(in the rows, 128 means zero)
[103 127 115 134  75 174  98 150 161 137 178 128  87 101  79 127 146 158
  99 137  95 189 120  92  89 156 136 103  95 130 157 131 127 177 126 119
 114 118 121 113 154 147 100 104  96] | Gabuf
[151 146 159 148 133 151 130 127 136 152 168 104 142 155 116 125 135 162
 120 168 137 132 155 107 109  79 146 127 132  97 128 137 119 219 191  76
 138 127 157 122 127 151 147 150 175] | Ruk
[146 139 131 127 122 173 127 155 143 120 169 135 108 122  69 114 140 156
  94 150  66 194  68 104 109  99 133 124 129 140 128  96 130 147 133 119
 103 154 156 125 117 121 108 136 104] | Bazi
[151 133 147 133 177 137 125 150 121 192 176 109 111 150  99 111 133 180
 102 162 110 167 162 102 100  97 137 144  95 109 121 144 126 197 228  63
 129 107 196 124 155 164 148 140 170] | Ruk
[113 128 119  92 138  98 175 192 102  70 154 112 142 164 116 139 100 145
 152 133 107 106 158  95  95 124 153 199 122  87 112  79 140 148 172 139
 158 165 169 167 149 125  90  96 104] | zozu
[ 84 104 145  89 102 100 108 170 121  99  84 113 123 133 110 138 119 137
 161 137 126  70 164 130  67 115 144 151  73 127 161  61 139 156 160 112
 129 135 152 153 155 118  72  83  71] | zozu
[167 145 124 129  98 168 121 143 153 100 173 137  97 119  81 129 143 146
 103 139  72 186  76 113  97  97 147 130 130 128 112  91 138 154 120 127
 101 170 166 122 118 112 115 145 101] | Gabuf
[108 135 147  99  97  93 173 161  94 101 108 127 147 199 146 148 113 140
 168 121 119  60 154 112 100 124 149 148 125 126 130  83 132 135 167 131
 148 155 142 199 148 112  73  77  86] | niba
[166 134 139 126 128 174 140 169 153 190 173 117  86 129  96 106 142 211
  91 125  64 216 105 104 105 150 133 136 125 134 142 131 128 200 125 123
 121  85 151 139 151 120 109  69 120] | zozu
[153 136 135 140 167 137 137 149 125 205 163 120 118 139 100 103 136 177
 104 154  92 151 149 104 104 100 141 148 110 113 116 150 130 185 218  60
 137  98 176 129 135 154 147 136 162] | guz
[154 170 164 143  89 142 118 144 141 158 128 135 161 154 140 126 115 166
 133 154 126 114 139 125 137  87 150 119 122 108 136 141 112 189 193  66
 103 117 159 137 110 156 140 167 182] | zozu
[153 132 148 139 172 134 126 143 121 202 163 111 126 146 100  97 137 176
 107 159  95 151 147 105 113 100 130 141 102 116 123 151 119 184 220  57
 137 110 175 135 142 164 141 145 170] | Bazi
[ 83 103 124  93 113  99 122 178 117  98  93  97 120 125 108 142 128 143
 158 140 121  69 157 124  65 115 144 162  77 120 151  64 143 154 157 113
 138 148 154 148 162 126  70  90  70] | zozu
[141 143 146 124 118 175 120 149 157 116 171 137  99 118  81 116 140 150
 103 150  67 190  86 106 101  90 132 131 125 124 123  84 131 153 127 122
 116 149 149 119 120 112 104 136  98] | Bazi
[147 147 153 144 155 147 133 154 130 190 156 118 117 144 120 113 136 174
 112 151 102 152 158 112 105  88 141 149 103 105 122 155 127 189 220  62
 137 114 181 125 161 159 145 126 165] | kedof
[104 111 121  82 143  93 169 186  96  83 171 111 150 163 119 136  96 151
 133 140 105 109 154  86  97 133 155 212 102  83 108  80 139 148 173 126
 158 160 164 170 148 133  96  89  94] | tol
[137 124 138 126 159 137 124 145 121 192 168 122 126 139 102 104 131 174
 105 155  99 156 147  98 106 104 136 144 103 109 121 150 128 189 224  56
 129 107 188 130 138 161 152 138 158] | tol
[113 137 126  87 137  98 170 181 101  65 164 107 145 164 119 133  99 145
 130 145 102 113 163  86  86 126 158 202  99  82 109  79 142 158 164 132
 162 151 165 169 153 132  97  88  89] | Gabuf
[117 118 120 136  81 171 111 151 163 138 177 137  82 124  89 122 143 170
  79 135  90 197 104  98  87 158 138 100  92 139 154 133 123 197 124 115
 106 106 121 115 141 140 103 109 102] | guz
[155 133 143 129 122 172 133 163 149 190 175 126  81 121  96 115 139 213
  88 128  66 216 106 104 101 150 125 140 127 130 144 124 131 196 131 123
 123  90 150 135 137 123 102  83 125] | zozu
[140 168 159 141  94 139 117 145 141 162 129 140 163 147 139 127 112 170
 136 153 122 120 150 120 139  85 156 126 114 104 129 129 120 176 197  66
  98 112 165 131 114 162 139 170 187] | zozu
[148 131 142 134 179 141 132 150 125 195 165 112 117 154 102 119 130 188
 108 153 109 167 162 101 107  94 135 142 100 113 120 146 124 189 224  56
 121 105 182 129 153 161 150 125 169] | Ruk
[104 131 135 140  82 179 108 160 164 130 164 138  89 104  83 132 141 157
 101 128  96 192 119 101  78 149 133 109  98 132 154 138 126 183 132 122
 107 125 125 112 148 141  98  93  92] | kedof
[122 138 139 135  81 171 111 151 173 118 173 135  94 110  99 143 139 163
 109 137  91 187 121  89  84 149 138 110  97 131 145 133 123 193 132 117
 119 120 124 112 150 138  99  94  91] | niba
[185 136 122 133 124 173 143 161 160 198 187 113  93 128  96 110 137 210
  76 134  50 201  89  99 106 144 132 150 143 132 135 126 128 190 127 118
 140 113 156 159 138 120 117  91 127] | zazi
[108 123 123 135  97 173 102 154 166 133 182 123  87 122  76 129 143 174
  94 130  98 201 117  88  84 155 132  97  84 137 155 124 128 193 135 112
 108 125 125 110 146 149 105 102 104] | Ruk
[152 132 121 124 110 169 132 162 162 130 174 130  84 105  77 127 144 165
  95 140  66 186  77 100  88  92 142 122 121 135 117 102 139 161 130 116
 105 145 161 116 139 109 105 132  94] | guz
[143 128 124 123 122 164 126 154 158 120 180 131  89 109  67 116 139 157
  83 151  57 196  78 100  96  95 133 132 113 135 128  88 137 162 122 123
 110 148 154 108 128 113 109 131 100] | guz
[104 129 148 114 111 101 176 171  92 112  94 129 162 205 131 130 113 136
 174 111 117  63 141 113 107 115 153 137 128 126 124  69 131 114 174 120
 136 144 129 195 130 117  83  72  87] | Bazi
[163 135 140 130 118 172 137 157 146 203 175 123 100 124 100 110 140 208
  80 117  56 198  97 102 108 151 129 138 128 120 146 131 133 186 128 117
 134 102 148 145 141 114 116  71 122] | kedof
[104 126 135 109  98  86 171 168  97 121 101 126 153 203 145 132 107 146
 166 105 121  55 154 108 100 125 144 140 123 129 132  84 127 123 171 121
 142 147 133 197 130 106  88  83  93] | guz
[147 147 146 153 143 146 144 130 132 156 168 105 135 146 114 110 137 165
 105 177 116 130 139 117 115  77 140 132 145  94 125 147 113 204 187  85
 140 125 142 105 113 149 146 155 172] | guz
[172 138 135 127 105 165 115 151 156 110 177 129  80 123  75 116 152 168
  98 136  67 189  67 111 104 106 138 124 108 126 118  95 137 162 127 116
  94 157 166 128 127 118 110 141 101] | Gabuf
[165 153 147 156 132 141 126 127 132 164 175  92 142 153 110 110 152 175
 111 175 122 122 141 115 120  94 140 142 136  96 130 138 114 215 181  79
 138 125 143 125 125 156 146 145 172] | Gabuf
[152 134 155 137 166 140 127 148 129 201 161 115 111 141 110 111 139 174
 104 149 102 144 155 108 103 100 129 145 105 109 130 159 136 204 219  65
 156 106 181 131 157 156 137 131 165] | kedof
[119 116 125  88 149 102 188 194  93  71 172 115 140 191 119 128 105 151
 136 144  99 109 158  89 102 108 151 193 107  98  98  83 131 158 164 130
 150 161 158 180 161 128  87  92  93] | Bazi
[111 130 127  77 149 104 172 193 103  79 160 118 138 162 121 139  96 147
 137 135  99 115 171  96  90 116 158 195  93  81 114  92 146 153 175 133
 162 156 172 161 164 124  88  80  93] | kedof
[110 127 132  74 149  99 173 183  98  75 169 105 141 172 111 136  98 147
 133 141 112 119 170  81  86 122 157 199  92  95 113  78 145 157 165 131
 162 154 181 176 165 126  95  78  87] | Ruk
[119 125 132 133  89 174 108 164 170 124 167 132  84 103  80 127 136 164
 110 124  89 193 108  99  82 151 132 102 105 123 151 124 124 188 131 126
 118 126 131 102 142 142  96 102 105] | zozu
[114 123 129 138  89 171  99 146 165 117 169 133  81 100  93 129 150 163
  97 135  94 188 114  90  89 165 127 113  97 134 159 134 120 185 125 117
 117 116 121 116 151 151  92 100  93] | niba
[117 128 132 131  95 177 108 165 162 119 176 143  90 117  76 129 134 169
 102 127  86 202 106  89  92 155 130 110 101 133 160 121 125 192 136 120
 106 111 129 114 138 151  93  93 100] | zozu
[131 129 122 144  82 175 105 146 157 130 182 136  83 113  78 130 145 169
  96 129  88 199  96  96  90 167 139 109 100 123 147 123 128 177 129 119
 108 121 121 116 138 150 106  97 106] | Gabuf
[147 171 169 135  92 152 123 136 155 153 120 132 162 162 149 114 110 164
 128 162 128 118 151 128 130  77 159 108 118 106 127 141 106 192 188  68
 109 114 160 140 117 155 149 161 175] | zazi
[119 119 130  69 148 102 185 185 104  81 172 119 140 167 121 148  92 145
 130 148  94 116 164  86  88 120 155 189  98  84 107  88 139 163 168 136
 171 147 175 174 166 129  90  83  91] | zazi
[166 138 136 118 128 169 140 149 146 195 171 127  98 117 108 116 139 212
  82 130  58 212 100  98 104 165 134 141 129 128 136 130 129 181 122 126
 129  87 148 144 147 118 106  73 117] | niba
[135 140 149 137 174 147 141 140 122 199 155 124 140 138 101 110 131 168
 113 147  99 154 147 106 106  99 135 143 109  94 127 150 127 177 224  62
 140  99 178 116 144 156 149 115 160] | kedof
[104 126 117 136  82 171 107 161 159 130 168 131  92 112  93 130 141 163
 100 126  92 186 104  92  82 152 135 110 103 130 143 126 127 183 139 109
 114 135 117 120 133 147 105 108  96] | tol
[124 134 121  78 148  90 183 187 104  84 166 110 145 166 122 127  95 154
 126 142  91 111 155  84  94 131 155 201 103  85 103  93 140 151 161 132
 161 149 162 175 149 125 102  95  99] | guz
[144 139 157 150 140 148 128 128 133 158 157  98 141 161 113 114 140 170
 118 166 131 133 159 117 119  81 141 117 122 102 132 141 111 214 189  74
 127 131 153 116 118 154 146 149 175] | Ruk
[136 162 153 143 103 148 129 145 135 167 121 138 173 154 129 113 125 162
 133 164 134 113 140 119 140  82 154 116 126 110 122 138 113 164 192  61
  98 106 146 138 118 159 143 159 173] | Bazi
[161 177 148 152  91 147 115 140 144 153 132 125 147 146 135 121 124 172
 141 158 135 112 147 119 131  87 159 125 133 108 118 144 122 171 190  67
 101 121 151 140 122 163 153 159 178] | Gabuf
[147 144 135 119 117 171 122 146 158 105 178 136  94 100  79 125 140 154
  94 146  63 201  77 102  98 110 134 137 125 123 122  88 129 153 120 133
 113 156 160 109 136 117 101 127  98] | niba
[112 123 133  69 158  94 183 188  98  85 158 110 154 172 115 128  98 144
 135 152  98 109 158  88 102 119 149 193  92  90 106  87 139 153 159 128
 164 142 158 177 161 124  92  84  89] | Bazi
[137 136 137 116 113 173 128 166 162 117 165 137  82 108  82 142 138 160
 113 138  68 205  98 104 103  87 137 130 116 128 126  92 139 164 132 121
 105 137 168 113 142 106 101 117  97] | zozu
[153 138 160 150 151 152 140 131 118 167 162 107 144 163 109 108 151 166
 110 186 118 131 142 121 123  81 139 135 140 101 124 134 113 214 186  80
 142 123 144 122 118 158 137 151 176] | Bazi
[152 147 148 156 144 143 147 121 126 154 173 107 137 144 113 104 141 166
 110 175 109 127 133 116 120  82 137 142 154  82 120 142 114 192 186  89
 143 138 143 112 101 148 151 163 184] | guz
[152 143 148 126 113 166 123 153 160 106 181 148  99 118  81 134 132 153
 101 135  59 199  80 105 102  89 130 137 129 126 130  85 132 151 134 132
 106 158 165 106 120 110 105 125 105] | zozu
[139 126 151 148 136 140 133 133 128 160 164 107 145 155 112 115 147 161
 107 176 121 119 156 114 127  86 133 126 134  91 127 143 109 210 184  78
 142 125 140 116 122 155 139 154 173] | Bazi
[156 140 143 139 127 175 139 169 151 196 174 119  90 124 102 109 138 211
  79 123  53 215 104 104 108 148 127 156 126 120 140 123 128 180 128 121
 132 106 142 141 142 118 110  71 120] | kedof
[155 139 143 139 151 140 131 143 126 176 161 115 115 147 102 104 138 177
 112 154 111 158 154 101 101 101 144 132 101 109 120 156 129 202 218  61
 125  95 187 133 152 163 147 129 161] | Gabuf
[148 144 158 154 146 153 138 138 134 163 143 103 141 151 116 104 156 167
 118 175 126 124 163 123 100  80 134 135 128  95 133 156 114 225 187  76
 142 125 160 110 119 157 136 144 159] | kedof
[ 69  93 132  88 100  97 107 169 108 114  96 103 133 114 116 141 122 126
 143 148 121  57 155 120  57 114 150 160  66 123 152  71 147 152 163 104
 147 151 148 149 157 124  81  92  62] | tol
[146 167 170 150 102 148 127 145 143 166 120 139 165 155 133 123 123 164
 127 150 129 110 135 134 129  79 159 125 120  98 124 140 119 181 201  62
  99 121 156 135 112 154 135 161 172] | kedof
[147 137 146 138 164 142 131 156 114 184 159 120 107 136 103 115 129 173
 126 153 105 152 153 109 116  91 133 142 121 107 129 147 126 190 229  69
 131 101 184 130 146 159 139 134 174] | zozu
[ 73 101 128  97  99 101 117 166 113 101  93 107 124 121 110 149 123 122
 153 138 136  56 164 131  52 103 142 158  82 133 152  72 147 142 158 117
 143 163 159 142 170 114  76  87  56] | kedof
[ 74 105 127  86 104 105 126 158 109  95  96 105 128 121 111 154 127 124
 150 156 128  57 154 131  61 110 147 149  87 128 146  74 137 160 150 118
 139 151 144 148 166 114  66  96  53] | niba
[120 128 123  76 136  99 177 182  98  72 172 108 135 163 133 145 110 155
 129 148 100 103 163  88  90 124 152 194 102  88 111  95 136 176 158 136
 171 161 165 170 171 123  80  91  90] | niba
[145 139 161 138 133 145 130 139 132 155 160 103 142 135 108 108 134 161
  99 174 120 133 135 112 117  86 141 143 142  89 129 138 114 219 184  79
 138 125 147 124 117 155 141 139 165] | tol
[127 121 131  82 144  99 179 179  96  77 172 118 140 160 106 141  98 148
 131 140  87 113 142  94  96 129 157 201 115  76 102  76 138 153 173 137
 153 162 171 191 144 124  97  94 103] | zazi
[137 125 130 109 119 163 114 156 150 118 177 133  95 110  80 125 143 161
  90 147  64 199  81  95  95 101 128 132 103 133 123  90 142 160 130 114
 110 155 170 110 125 119 115 132  91] | tol
[165 152 138 133 116 171 145 145 144 189 183 123 111 118  99 105 137 210
  85 127  53 209  79  95 120 173 137 154 159 114 134 114 126 158 121 140
 135 110 141 150 132 116 113  76 136] | niba
[ 54 104 129  84 114 104 110 156 107 108  99 104 138 123 106 154 115 130
 155 148 138  71 174 119  51 110 146 143  66 128 152  58 151 145 164 112
 141 150 151 137 157 120  83  95  66] | Ruk
[115 124 115  75 143  99 172 184 103  78 171 105 134 171 119 133 100 157
 139 148 107 116 175  84  90 124 152 189  89  95 112  89 143 164 159 133
 158 141 165 168 173 130  92  79  89] | Gabuf
[139 170 168 148  85 152 119 142 139 158 117 146 155 148 141 123 119 159
 135 148 139 109 136 133 136  78 159 122 122 102 125 142 121 163 201  61
  96 122 162 136 129 155 149 158 181] | kedof
[132 156 155 136  88 142 119 139 137 159 131 140 161 150 143 124 117 161
 126 161 128 118 133 116 133  84 160 123 107 105 121 140 126 173 200  54
 101 121 162 133 114 164 152 169 176] | tol
[105 122 131  63 137  98 167 194 100  77 163 113 137 158 119 131  95 148
 125 140 106 110 155  83  89 124 155 193 101  86 109  89 144 164 171 127
 159 147 173 177 162 131  92  84  84] | tol
[136 149 165 151 126 155 136 130 124 151 158 110 129 158 127 130 141 160
 135 171 130 131 159 120 122  73 140 120 140  96 138 138 108 216 195  83
 136 113 151 109 135 154 141 134 172] | zozu
[115 116 132  78 150  98 166 184 103  79 165 106 140 167 120 129 101 148
 131 146 102 104 166  88  92 122 147 189  98  97 109  95 137 166 163 128
 168 154 161 178 160 128  87 102  92] | Bazi
[133 162 156 150  89 147 119 137 143 161 124 140 153 143 142 127 121 159
 125 152 131 110 153 130 123  81 154 126 126 104 127 141 128 176 191  72
 111 128 159 127 118 154 141 168 177] | kedof
[163 128 146 156 166 140 132 151 115 204 169 120 114 151  90  90 140 181
 104 153 102 154 127 105 128 110 124 154 134 113 124 143 111 167 220  65
 130 110 169 145 137 164 142 133 181] | Bazi
[143 135 151 144 161 143 132 152 117 201 161 127 123 148 115 112 140 171
 111 145  99 148 161 109 112 102 134 147  94  99 125 160 128 186 225  59
 148 109 180 123 150 160 147 125 167] | kedof
[157 127 125 126 141 178 141 164 149 204 182 112  87 119  91 100 138 220
  83 129  60 215 107  89 108 149 127 137 129 130 140 133 129 186 131 112
 136  80 138 144 151 124 109  65 120] | Bazi
[151 170 166 145  97 140 121 135 131 177 128 143 164 154 138 121 120 167
 110 154 120 116 128 127 133  93 146 130 117 110 136 145 120 172 192  66
 100 121 160 144 118 160 143 161 181] | kedof
[167 135 135 127 144 175 139 160 151 201 192 111  91 131  88 113 132 215
  86 129  68 217 109  84 105 150 121 142 134 129 143 125 132 181 130 121
 142 100 148 141 136 121 116  70 124] | Ruk
